Below is a small trained network, with its code and all its weights. Each question gives an input and a target symbol and asks what happens when units are switched off, that is, made to give their printed mean instead of their output.

import numpy as np


def w(rows, s, z=0):
    codes = np.array(rows[::2]) - 128.0
    scale = np.full(codes.shape[1], s)
    scale[-1] = z or s
    return codes * scale


def softmax(a):
    e = np.exp(a - a.max(-1, keepdims=True))
    return e / e.sum(-1, keepdims=True)


def log_softmax(a):
    a = a - a.max(-1, keepdims=True)
    return a - np.log(np.exp(a).sum(-1, keepdims=True))


def net(x, mask):
    ids = ['ΘΛΠεζτ'.index(c) for c in x.split()]
    T = len(ids)
    res = E[ids] + P[:T]
    u = 0
    for l in range(3):
        r = res
        for j in range(2):
            rows = slice(4 * j, 4 * j + 4)
            q, k, v = (r @ M[l][rows].T for M in (Q, K, V))
            z = softmax(np.where(np.tri(T) > 0, q @ k.T / 4**0.5, -1e9)) @ v
            o = O[l][rows]
            res = res + np.where(mask[u + j], z, o[:, -1]) @ o[:, :-1]
        u += 2
    return log_softmax(res[-1] @ U[:, :-1].T + U[:, -1])


Q, K, V, O = {}, {}, {}, {}
E = w([
[69,50,138],'Θ',
[166,129,32],'Λ',
[61,117,118],'Π',
[66,146,121],'ε',
[252,123,152],'ζ',
[17,125,86],'τ',
],0.017)
P = w([
[81,86,120],'0',
[185,79,160],'1',
[176,98,149],'2',
[136,153,120],'3',
[95,164,107],'4',
[96,200,117],'5',
[92,239,127],'6',
[197,188,253],'7',
],0.0059)
Q[0] = w([
[188,158,200],'0.h0',
[104,109,254],'0.h0',
[27,199,89],'0.h0',
[71,115,78],'0.h0',
[146,228,10],'0.h1',
[185,98,74],'0.h1',
[128,76,187],'0.h1',
[172,103,250],'0.h1',
],0.01)
K[0] = w([
[232,95,1],'0.h0',
[72,42,95],'0.h0',
[247,104,137],'0.h0',
[118,133,126],'0.h0',
[27,93,55],'0.h1',
[42,133,41],'0.h1',
[221,149,227],'0.h1',
[220,136,83],'0.h1',
],0.0086)
V[0] = w([
[41,188,116],'0.h0',
[156,236,254],'0.h0',
[69,87,224],'0.h0',
[85,94,238],'0.h0',
[156,132,52],'0.h1',
[59,24,101],'0.h1',
[132,152,77],'0.h1',
[158,197,117],'0.h1',
],0.0069)
O[0] = w([
[144,187,11,3],'0.h0',
[227,86,141,1],'0.h0',
[137,121,77,96],'0.h0',
[126,116,106,97],'0.h0',
[56,106,165,166],'0.h1',
[167,111,140,147],'0.h1',
[142,208,253,122],'0.h1',
[77,126,154,106],'0.h1',
],0.0076,0.0022)
Q[1] = w([
[254,133,120],'1.h0',
[127,191,88],'1.h0',
[234,135,75],'1.h0',
[120,239,93],'1.h0',
[75,119,7],'1.h1',
[28,18,88],'1.h1',
[206,160,209],'1.h1',
[116,51,102],'1.h1',
],0.0099)
K[1] = w([
[180,83,176],'1.h0',
[146,145,54],'1.h0',
[169,90,86],'1.h0',
[111,124,90],'1.h0',
[144,97,183],'1.h1',
[125,70,203],'1.h1',
[79,247,120],'1.h1',
[127,125,127],'1.h1',
],0.014)
V[1] = w([
[137,146,141],'1.h0',
[8,141,130],'1.h0',
[207,101,167],'1.h0',
[144,141,121],'1.h0',
[91,183,56],'1.h1',
[103,34,146],'1.h1',
[177,149,69],'1.h1',
[69,180,55],'1.h1',
],0.012)
O[1] = w([
[89,139,108,112],'1.h0',
[175,115,249,68],'1.h0',
[118,206,50,224],'1.h0',
[72,92,16,109],'1.h0',
[2,63,50,44],'1.h1',
[148,192,165,252],'1.h1',
[208,183,133,118],'1.h1',
[48,113,118,41],'1.h1',
],0.0056,0.0026)
Q[2] = w([
[55,136,184],'2.h0',
[153,182,49],'2.h0',
[203,254,166],'2.h0',
[119,165,57],'2.h0',
[79,182,72],'2.h1',
[85,137,100],'2.h1',
[187,50,113],'2.h1',
[246,174,172],'2.h1',
],0.0089)
K[2] = w([
[47,173,69],'2.h0',
[118,1,50],'2.h0',
[51,42,195],'2.h0',
[208,48,142],'2.h0',
[241,131,39],'2.h1',
[29,84,144],'2.h1',
[198,73,185],'2.h1',
[245,217,148],'2.h1',
],0.0069)
V[2] = w([
[185,164,114],'2.h0',
[85,112,196],'2.h0',
[255,188,108],'2.h0',
[164,104,93],'2.h0',
[95,175,201],'2.h1',
[45,131,120],'2.h1',
[126,137,200],'2.h1',
[216,183,20],'2.h1',
],0.0085)
O[2] = w([
[113,180,72,178],'2.h0',
[110,151,150,154],'2.h0',
[74,127,81,252],'2.h0',
[138,129,92,132],'2.h0',
[129,150,155,153],'2.h1',
[254,148,107,31],'2.h1',
[37,165,113,185],'2.h1',
[61,56,120,136],'2.h1',
],0.0082,0.0034)
U = w([
[177,1,168,255],'Θ',
[154,203,162,127],'Λ',
[190,39,96,97],'Π',
[186,27,97,72],'ε',
[97,192,60,71],'ζ',
[181,234,75,22],'τ',
],0.0065,0.0071)

Each question gives the input, a string of symbols that net reads in full, and the target symbol t.
The units are the heads (4 rows each of Q, K, V and O). Each row of codes is followed by its name. A weight is (code - 128) times the scale printed after its matrix; where a second scale follows, it is the last column's (O and U).
mask holds one flag per head, layer by layer. A switched-off head (its flag False) gives its mean, the last column of its rows in O, instead of its output. The means were averaged over made-up inputs and are rounded, as every weight is.
A unit's drop is (log p(t) with every unit on - log p(t) with that unit switched off) / (log p(t) with every unit on - log p(t) with every unit switched off).
The circuit of an input: a set's keep is (log p(t) with only the set's units on - log p(t) with every unit switched off) / (log p(t) with every unit on - log p(t) with every unit switched off). Starting from all 6 units, units are removed one at a time, each time the one whose removal leaves the highest keep (on an exact tie, the one counted first), for as long as the keep stays at least 0.8.
units of the circuit, in order: the units of the circuit, biggest drop first
most important unit: the unit with the biggest drop
heads that matter: for each layer, one digit per head in row order, 1 if its drop is at least 0.15 and else 0, layers parted by /
drop when u is switched off: that unit's drop, to one decimal
input ε ζ Θ ζ ζ ε ζ ζ, target ε: units of the circuit, in order : 2.h1, 1.h0, 0.h0
input ζ ζ ζ τ Π, target Θ: heads that matter : 11 / 11 / 01
input τ ζ Θ Θ ζ Λ, target τ: units of the circuit, in order : 1.h1, 2.h1, 0.h0, 1.h0
input τ Θ ε ζ Θ, target Λ: heads that matter : 00 / 10 / 01
input τ Π Π ζ τ Λ, target τ: units of the circuit, in order : 2.h1, 0.h0, 1.h1, 1.h0
input Λ Π ζ, target Λ: most important unit : 0.h0
input τ Π ζ Π τ Λ ζ, target τ: units of the circuit, in order : 2.h1, 1.h1, 0.h0, 1.h0
input ζ ζ ζ Π, target Θ: heads that matter : 00 / 11 / 01
input τ Θ ζ, target τ: units of the circuit, in order : 2.h1, 1.h1, 1.h0, 0.h0
input Π Θ ζ Λ ε, target Θ: heads that matter : 01 / 00 / 10
input τ ζ τ τ ζ ζ Θ, target Λ: heads that matter : 00 / 10 / 01
input ζ τ ζ ε τ ζ ζ, target ζ: units of the circuit, in order : 1.h1, 0.h0, 2.h1
input Π ζ ζ Π ζ ζ ε, target Θ: heads that matter : 11 / 00 / 00
input Θ ζ ζ ζ ζ ζ τ, target Θ: most important unit : 0.h1
input ζ ζ Λ, target ζ: drop when 1.h1 is switched off : 0.5
input Λ Θ Λ, target Λ: drop when 0.h1 is switched off : 0.1
input Λ Θ Π ζ, target Λ: drop when 0.h1 is switched off : 0.4
input ζ Λ Θ ζ ζ Π τ, target Θ: drop when 1.h0 is switched off : 0.8
